In the rows, zero is written as 128.
Each row of numbers belongs to one of the elements below and depends on some of the facts about them. Some rows are named. Which element is each other row?

How the elements are related:
Z103	sunoflak	989; Z109	sunoflak	885; Z110	sunoflak	989; Z116	sunoflak	885; Z117	sunoflak	989; Z121	sunoflak	989; Z135	sunoflak	989
Z137	sunoflak	885; Z141	sunoflak	989; Z144	sunoflak	989; Z147	sunoflak	885; Z158	sunoflak	865; Z159	sunoflak	865; Z166	sunoflak	989
Z170	sunoflak	885; Z189	sunoflak	885; Z190	sunoflak	989; Z192	sunoflak	989; Z208	sunoflak	885; Z215	sunoflak	885; Z219	sunoflak	885
Z225	sunoflak	885; Z233	sunoflak	865; Z245	sunoflak	989; Z246	sunoflak	989; Z249	sunoflak	989; Z250	sunoflak	989; Z252	sunoflak	885
Z255	sunoflak	865; Z267	sunoflak	989; Z269	sunoflak	989; Z274	sunoflak	989; Z290	sunoflak	989; Z292	sunoflak	885; Z293	sunoflak	989
Z296	sunoflak	865; Z299	sunoflak	989; Z307	sunoflak	865; Z312	sunoflak	885; Z314	sunoflak	865; Z316	sunoflak	885; Z32	sunoflak	865
Z326	sunoflak	989; Z336	sunoflak	885; Z34	sunoflak	865; Z342	sunoflak	885; Z343	sunoflak	865; Z344	sunoflak	865; Z364	sunoflak	865
Z365	sunoflak	865; Z371	sunoflak	865; Z379	sunoflak	865; Z381	sunoflak	885; Z383	sunoflak	865; Z384	sunoflak	989; Z397	sunoflak	885
Z406	sunoflak	989; Z408	sunoflak	989; Z409	sunoflak	989; Z411	sunoflak	885; Z412	sunoflak	865; Z413	sunoflak	989; Z43	sunoflak	885
Z433	sunoflak	885; Z434	sunoflak	989; Z435	sunoflak	989; Z436	sunoflak	865; Z438	sunoflak	989; Z441	sunoflak	989; Z450	sunoflak	989
Z46	sunoflak	989; Z460	sunoflak	989; Z467	sunoflak	885; Z479	sunoflak	989; Z485	sunoflak	989; Z488	sunoflak	989; Z499	sunoflak	885
Z503	sunoflak	989; Z513	sunoflak	865; Z515	sunoflak	885; Z524	sunoflak	989; Z527	sunoflak	885; Z53	sunoflak	885; Z532	sunoflak	885
Z533	sunoflak	885; Z544	sunoflak	885; Z545	sunoflak	989; Z554	sunoflak	885; Z560	sunoflak	989; Z561	sunoflak	865; Z562	sunoflak	989
Z564	sunoflak	989; Z568	sunoflak	989; Z570	sunoflak	865; Z58	sunoflak	989; Z59	sunoflak	989; Z601	sunoflak	989; Z610	sunoflak	989
Z611	sunoflak	885; Z612	sunoflak	989; Z613	sunoflak	989; Z618	sunoflak	989; Z629	sunoflak	885; Z636	sunoflak	989; Z637	sunoflak	989
Z639	sunoflak	989; Z645	sunoflak	885; Z648	sunoflak	865; Z652	sunoflak	885; Z655	sunoflak	865; Z663	sunoflak	989; Z669	sunoflak	885
Z67	sunoflak	989; Z676	sunoflak	989; Z684	sunoflak	865; Z695	sunoflak	885; Z703	sunoflak	989; Z706	sunoflak	989; Z713	sunoflak	989
Z725	sunoflak	885; Z735	sunoflak	885; Z738	sunoflak	885; Z745	sunoflak	989; Z75	sunoflak	885; Z750	sunoflak	989; Z760	sunoflak	885
Z763	sunoflak	989; Z77	sunoflak	865; Z776	sunoflak	885; Z783	sunoflak	989; Z791	sunoflak	989; Z792	sunoflak	885; Z797	sunoflak	885
Z8	sunoflak	989; Z800	sunoflak	885; Z802	sunoflak	989; Z81	sunoflak	865; Z812	sunoflak	989; Z817	sunoflak	989; Z823	sunoflak	989
Z83	sunoflak	865; Z838	sunoflak	989; Z842	sunoflak	885; Z846	sunoflak	989; Z850	sunoflak	989; Z857	sunoflak	865; Z861	sunoflak	885
Z862	sunoflak	885; Z863	sunoflak	989; Z864	sunoflak	885; Z866	sunoflak	865; Z875	sunoflak	989; Z892	sunoflak	989; Z9	sunoflak	989
Z904	sunoflak	865; Z905	sunoflak	989; Z908	sunoflak	865; Z918	sunoflak	989; Z919	sunoflak	989; Z922	sunoflak	989; Z923	sunoflak	865
Z926	sunoflak	989; Z928	sunoflak	885; Z932	sunoflak	865; Z94	sunoflak	989; Z940	sunoflak	989; Z985	sunoflak	989; Z990	sunoflak	885
Z995	sunoflak	989; Z997	sunoflak	989; Z103	godrovu	Z629; Z103	godrovu	Z8; Z116	godrovu	Z669; Z117	godrovu	Z408; Z121	godrovu	Z940
Z121	godrovu	Z669; Z137	godrovu	Z695; Z137	godrovu	Z433; Z137	godrovu	Z215; Z141	godrovu	Z488; Z144	godrovu	Z379; Z147	godrovu	Z669
Z158	godrovu	Z342; Z159	godrovu	Z435; Z159	godrovu	Z791; Z159	godrovu	Z503; Z166	godrovu	Z252; Z166	godrovu	Z408; Z190	godrovu	Z299
Z192	godrovu	Z791; Z219	godrovu	Z842; Z225	godrovu	Z791; Z225	godrovu	Z135; Z225	godrovu	Z379; Z233	godrovu	Z379; Z245	godrovu	Z560
Z245	godrovu	Z792; Z246	godrovu	Z669; Z249	godrovu	Z812; Z249	godrovu	Z562; Z250	godrovu	Z141; Z250	godrovu	Z245; Z267	godrovu	Z147
Z267	godrovu	Z669; Z269	godrovu	Z412; Z274	godrovu	Z791; Z290	godrovu	Z408; Z290	godrovu	Z669; Z292	godrovu	Z564; Z293	godrovu	Z488
Z299	godrovu	Z488; Z307	godrovu	Z560; Z312	godrovu	Z745; Z314	godrovu	Z379; Z314	godrovu	Z560; Z316	godrovu	Z792; Z32	godrovu	Z467
Z326	godrovu	Z842; Z326	godrovu	Z776; Z326	godrovu	Z763; Z34	godrovu	Z908; Z34	godrovu	Z46; Z34	godrovu	Z503; Z343	godrovu	Z274
Z344	godrovu	Z436; Z364	godrovu	Z434; Z364	godrovu	Z763; Z365	godrovu	Z629; Z365	godrovu	Z817; Z365	godrovu	Z32; Z371	godrovu	Z669
Z379	godrovu	Z669; Z381	godrovu	Z412; Z384	godrovu	Z532; Z384	godrovu	Z383; Z384	godrovu	Z364; Z397	godrovu	Z342; Z406	godrovu	Z791
Z406	godrovu	Z166; Z408	godrovu	Z8; Z409	godrovu	Z791; Z409	godrovu	Z412; Z411	godrovu	Z652; Z411	godrovu	Z932; Z412	godrovu	Z669
Z413	godrovu	Z110; Z413	godrovu	Z121; Z43	godrovu	Z488; Z433	godrovu	Z669; Z433	godrovu	Z336; Z435	godrovu	Z745; Z438	godrovu	Z842
Z450	godrovu	Z233; Z450	godrovu	Z940; Z460	godrovu	Z296; Z460	godrovu	Z990; Z479	godrovu	Z919; Z485	godrovu	Z441; Z485	godrovu	Z384
Z499	godrovu	Z117; Z499	godrovu	Z513; Z499	godrovu	Z43; Z515	godrovu	Z170; Z515	godrovu	Z488; Z524	godrovu	Z147; Z524	godrovu	Z932
Z524	godrovu	Z255; Z524	godrovu	Z208; Z527	godrovu	Z669; Z532	godrovu	Z379; Z533	godrovu	Z908; Z533	godrovu	Z669; Z544	godrovu	Z985
Z545	godrovu	Z791; Z554	godrovu	Z219; Z561	godrovu	Z219; Z562	godrovu	Z940; Z568	godrovu	Z233; Z568	godrovu	Z985; Z570	godrovu	Z985
Z58	godrovu	Z745; Z59	godrovu	Z144; Z59	godrovu	Z397; Z610	godrovu	Z629; Z610	godrovu	Z926; Z611	godrovu	Z792; Z611	godrovu	Z46
Z612	godrovu	Z669; Z613	godrovu	Z43; Z613	godrovu	Z166; Z618	godrovu	Z713; Z629	godrovu	Z43; Z629	godrovu	Z760; Z636	godrovu	Z875
Z636	godrovu	Z545; Z637	godrovu	Z684; Z639	godrovu	Z990; Z639	godrovu	Z760; Z639	godrovu	Z601; Z645	godrovu	Z233; Z648	godrovu	Z159
Z648	godrovu	Z703; Z648	godrovu	Z53; Z655	godrovu	Z255; Z663	godrovu	Z669; Z67	godrovu	Z371; Z676	godrovu	Z560; Z684	godrovu	Z83
Z684	godrovu	Z59; Z703	godrovu	Z384; Z706	godrovu	Z269; Z706	godrovu	Z669; Z713	godrovu	Z103; Z713	godrovu	Z570; Z713	godrovu	Z669
Z735	godrovu	Z170; Z735	godrovu	Z842; Z738	godrovu	Z513; Z738	godrovu	Z792; Z75	godrovu	Z791; Z750	godrovu	Z141; Z763	godrovu	Z669
Z77	godrovu	Z412; Z77	godrovu	Z116; Z77	godrovu	Z817; Z77	godrovu	Z364; Z783	godrovu	Z109; Z783	godrovu	Z792; Z797	godrovu	Z292
Z797	godrovu	Z267; Z8	godrovu	Z669; Z802	godrovu	Z365; Z802	godrovu	Z269; Z802	godrovu	Z601; Z81	godrovu	Z116; Z812	godrovu	Z117
Z817	godrovu	Z918; Z817	godrovu	Z189; Z817	godrovu	Z997; Z823	godrovu	Z669; Z83	godrovu	Z170; Z838	godrovu	Z290; Z838	godrovu	Z908
Z846	godrovu	Z59; Z850	godrovu	Z669; Z857	godrovu	Z233; Z857	godrovu	Z645; Z857	godrovu	Z438; Z861	godrovu	Z83; Z861	godrovu	Z343
Z862	godrovu	Z409; Z862	godrovu	Z684; Z863	godrovu	Z8; Z864	godrovu	Z233; Z866	godrovu	Z669; Z875	godrovu	Z433; Z892	godrovu	Z610
Z9	godrovu	Z800; Z9	godrovu	Z738; Z904	godrovu	Z344; Z904	godrovu	Z255; Z905	godrovu	Z908; Z918	godrovu	Z255; Z919	godrovu	Z745
Z922	godrovu	Z436; Z922	godrovu	Z342; Z922	godrovu	Z669; Z923	godrovu	Z435; Z923	godrovu	Z299; Z926	godrovu	Z159; Z926	godrovu	Z109
Z926	godrovu	Z932; Z928	godrovu	Z817; Z932	godrovu	Z116; Z932	godrovu	Z488; Z94	godrovu	Z8; Z995	godrovu	Z435; Z995	godrovu	Z121
Z995	godrovu	Z669

Some elements and their rows:
Z985: [117 129 143 147 110 156 153 172 122 109 162 137 177  44 149 190 147 146
 144 148 145 119 131 170 135 102 147 137]
Z568: [141 203 109 184 159 133 126 140 134 140 147 137 142 103  98 160 150  91
 149 137 101 147 156 159 110 128 129 123]
Z695: [121 140 133 131  69 132 129 111 139 116 102 138 201 116 166 127 142 135
 143 163 156 121  94 123 171 108 135 161]
Z863: [124 154 124 187 122 141 101 151 155 135 138 145 140 108 116 109 103 110
 128 130  83 139 124 173 102 115 127 119]
Z776: [125 161 125 119 113 193 129 112 146 109 124 131 212 117 183 156 195 112
 141 169 167 129 147 121 175 126 133 161]
Z450: [136 191 110 188 152 131 130 141 141 140 140 134 143 103 100 147 139  90
 145 132  93 140 151 155 108 124 127 119]
Z735: [165 192 107 112 153 207 104  92 153 120 133 114 180 184 165 135 218  90
 104 146 139 167 187 110 147 144 116 138]
Z170: [134 122 127  73  95 226 132 109 146 103 142 122 210 133 207 174 204 145
 102 150 188 139 172 120 176 117 143 138]
Z117: [122  99 138 166  84 160 124 150 147 118 153 153 149  97 139 124 106 142
 124 120 101 126 142 175 114  98 134 115]
Z147: [124 135 128 146  88 135 114 112 146 114  99 161 200 125 159 103 133 120
 151 172 138 116  77 132 169 120 122 166]
Z406: [135 165 114 162 117 134 113 133 186 173 114 104 119 149 116 147  99 121
 116 102  96 135 150 147  96 108 129  87]
Z684: [175 170 159 104 176 194 134  93 174 126 122 127 162 138 116 183 152 108
 137 173 185 132 166 159 144  80 139 137]
Z864: [148 189 101 154 121 126 146  99 138 129 113 134 192 133 131 129 188  89
 165 157 133 142 137 112 157 134 135 155]
Z990: [146 103 138  77  75 149  91 105 115 111 131 137 188 134 181 125 150 175
  92 160 168 125 104 149 178  98 104 139]
Z435: [114 130 136 118  88 144 139 151 188 168 119  94 138 112 145 195  97 178
 118 106 137 114 139 155 126  82 141  92]
Z379: [152 131 174 140 125 150 174 114 162 110 108 165 191  85 108 173 122 119
 195 177 180 103 128 170 159  67 163 151]
Z342: [126 150 137 109  93 128 138 122 116 114 111 138 212  89 176 160 163 145
 156 186 177 104  84 130 188 108 132 173]
Z797: [155 185 113 153 114 116 106  84 142 136  99 138 173 155 130  91 148  97
 138 158 115 141 106 123 161 128 108 150]
Z67: [118 172 132 188 132 127 109 150 152 136 130 144 142 100 110 133 106 106
 138 144  98 126 111 163 111 120 120 121]
Z610: [152 124 130 119 110 139  95 134 137 151 156 114 123 131 125 135 115 164
  81 106 106 142 156 169 115  90 109  93]

Rows to name:
No name comes twice in this set of rows, the named rows included.
[137 108 133 107 102 191 106 141 143 128 161 114 145 122 155 153 132 166
  72 102 126 140 178 172 112  93 117  91] -> Z299
[115 152 124 170 114 144 134 152 148 129 141 136 157  82 125 150 128 122
 143 138 109 125 144 162 111 119 137 117] -> Z562
[173 147 160 138 144 158 133  95 157 100 129 166 172 117  99 141 131 103
 163 176 161 129 139 171 137  78 140 146] -> Z570
[121 107 158 108 102 155  75 159 113 125 162 131 142  78 158 151 110 180
  79 145 141 117 101 187 136  83 101 119] -> Z601
[143 158 112 188 117 112 121 138 149 152 126 135 133 121  89 118 103 114
 136 127  80 134 131 158 104 106 119 114] -> Z838
[122 146 139 141 113 133 124 158 129 130 149 125 148  72 139 176 123 154
 122 141 138 112 123 170 134  93 125 121] -> Z564
[156 142 167 167 131 156 131 104 177 118 100 174 165 129 105 121  95 102
 176 182 151 117 106 175 136  73 138 151] -> Z371
[194 202 136 146 201 175 142  81 167 125 124 148 156 150  84 144 166  61
 158 170 148 152 184 155 121 102 136 141] -> Z857
[173 154 150  99 132 167 148  95 209 163  92 112 153 163 119 188 115 129
 137 140 186 120 168 151 138  64 155 115] -> Z343
[130 180 127 192 139 123  89 141 155 146 119 135 129 117 105 127 102 103
 135 150  83 137 107 153 110 117 108 116] -> Z706
[154 202  99 125 126 135 114  87 174 158  93 104 170 178 141 140 162  96
 130 150 130 151 144 106 156 132 123 138] -> Z862
[163 156 167 172 143 148 118  99 182 121  99 172 164 138  90 117  97  88
 169 178 137 126 113 169 128  80 139 147] -> Z866
[181 162 108 140 134  83 161 132  93 137 168 126 132  85  87 156 166 124
 131 102 109 140 177 170 110 107 127 103] -> Z676
[116 121 128 164  93 157 113 146 166 141 134 142 143 117 132 132  97 141
 118 114  99 121 144 169 110  99 129 109] -> Z166

Now the same elements, written a new way:
Some elements and their rows:
Z783: [145 109 163 187  97 139 113 145 127 100 126 173 160 101 131 129 127 110
 136  95 150 104 111 109 158 129 101]
Z81: [142 117 119 118 110 114 147 131  95 104 107 106 154 130 120 129 109 135
  87 131  72 107  96 105 118 131 127]
Z499: [168 110 145 148 164 132 124 148 130 123  80 120 122 156 110 129 134 118
  94 140  91 155 102 104 173 138  81]
Z250: [145 109 172 162 109 139 110 145 129 105 131 167 140  88 142 128 137 132
 142 137 127 121 110 108 134 111 107]
Z926: [145 112 158 161 122 138 121 160 133 108 146 169 133  91 137 131 131 137
 140 138 122 112 113 108 130 112 109]
Z269: [141 119 143 141 131 131 129 179 137 114 175 175 118  89 128 137 128 142
 137 137 116  84 118 101 130 119 118]
Z629: [173 108 140 144 178 134 134 153 130 125  86 124 124 159 115 136 132 131
  92 152  79 161 104 105 163 126  75]
Z676: [156 103 180 168  97 129  87 152 129 113 114 184 177  78 122 129 148 130
 132 112 142 116 112 116 151 129  96]
Z610: [155 110 153 158 130 146 132 168 128 119 143 169 140  95 142 135 127 156
 132 147 126 125 112 109 125  98 104]
Z8: [133 163 120  92  93 157 133 107 118 142 143 169 131 131 113 130 103 171
 116 165 147 168 101 113 124   7  45]
Z850: [112 162 127  84  87 137 120 119 123 133 164 164 119 107 110 129 121 132
 136 144 138 135  96 100 133  54  87]
Z94: [167 121 153 162 125 164 135 150 127 124 110 168 146 106 139 127 114 183
 112 172 141 158 115 123 116  50  65]
Z863: [169 117 153 160 125 163 135 152 124 124 107 171 147 107 138 128 115 184
 112 170 139 157 113 122 116  50  67]
Z219: [171  56 189 105 115 134 114 190  81 136  44 113  56 115 134 133  99 166
  64 179 119 175 105 109 173 163 154]
Z725: [136 140 130 146 193 114 117 161 126 121  40 134 126 128 113 116 150  93
  87 123 101 156 118 108 165 136  99]
Z560: [126 128 164 178 129 117  86 151 126 104  75 196 184  63 138 120 156 106
 127  97 149 123 130 120 146 119 105]
Z745: [120 137 155 171 138 120 101 151 164 155  95 166 122  80 169  96 166 107
 145 129 179 152  85 126  76 107 124]
Z564: [117 142 146 164 149 126 115 162 127 108  91 181 146  65 149 118 146 117
 129 124 137 129 130 116 123  98 121]
Z110: [113 143 146 163 150 125 114 162 126 110  90 179 143  68 149 116 146 116
 130 123 138 126 130 116 120  97 121]
Z842: [138 103 157 127 164 119 110 176  94 126  13 129  88 110 130 119 125 122
  71 146 117 171 122 113 169 146 137]

Name these rows:
No name comes twice in this set of rows, the named rows included.
[180 123 217 132 102 115  51 185 140 138  92 173 206   8  79 122 209 168
 125 176 112 167 106 128 123 122  95] -> Z144
[138 128 136 182 167 114 110 141 123 105  32 142 157 149 107 119 139  61
  90  68 123 134 119 108 203 164  84] -> Z792
[164 119 134 132 174 123 130 174 137 128 110 126 105 151  93 132 133 117
  93 135  80 120 107  96 172 154  96] -> Z381
[134 124 142 138 187 114 109 158 115 120  29 133 116 120 130 120 144 103
  87 133  98 164 121 109 164 139 112] -> Z170
[161 134 130 130 103 116 103 124 141  98 110 109 109 122  67  89 108 139
  69 139  76  42 107 115 111 133 110] -> Z159
[170 115 148 161 131 165 144 157 123 125 119 171 149 113 144 135 111 188
 111 171 137 156 115 122 115  48  65] -> Z103
[142 117 161 163 115 139 119 163 130 111 133 166 140  86 134 127 133 134
 135 135 136 118 111 108 133 110 110] -> Z9
[167 106 149 136 161 128 123 168 127 132  83 121 110 144 106 131 136 127
  89 146  92 150 102 104 170 150  98] -> Z861
[158 139 161 147 125 136  78 164 173  94 169 179  75  74  72 100 125 149
 120 153 101  23 140 110 128 114 100] -> Z409
[148 120 163 155 118 140 115 164 135 114 136 165 123  83 130 121 133 143
 133 145 127 110 115 109 127 107 112] -> Z636
[159 101 141 136  87 105 118 126  95 102  78 126 203 124 101 129 120 125
  76  97  98 106  95 115 142 155 108] -> Z307
[150  74 196 129  77 149 112 187  87 121  96 152  80  54 156 128 105 179
 112 179 152 146 115 115 130 118 168] -> Z438
[131 163 158 164 146 126  59 145 168  87  99 186  92  53  79  79 140 126
 111 142 118  46 157 121 122  97  99] -> Z791

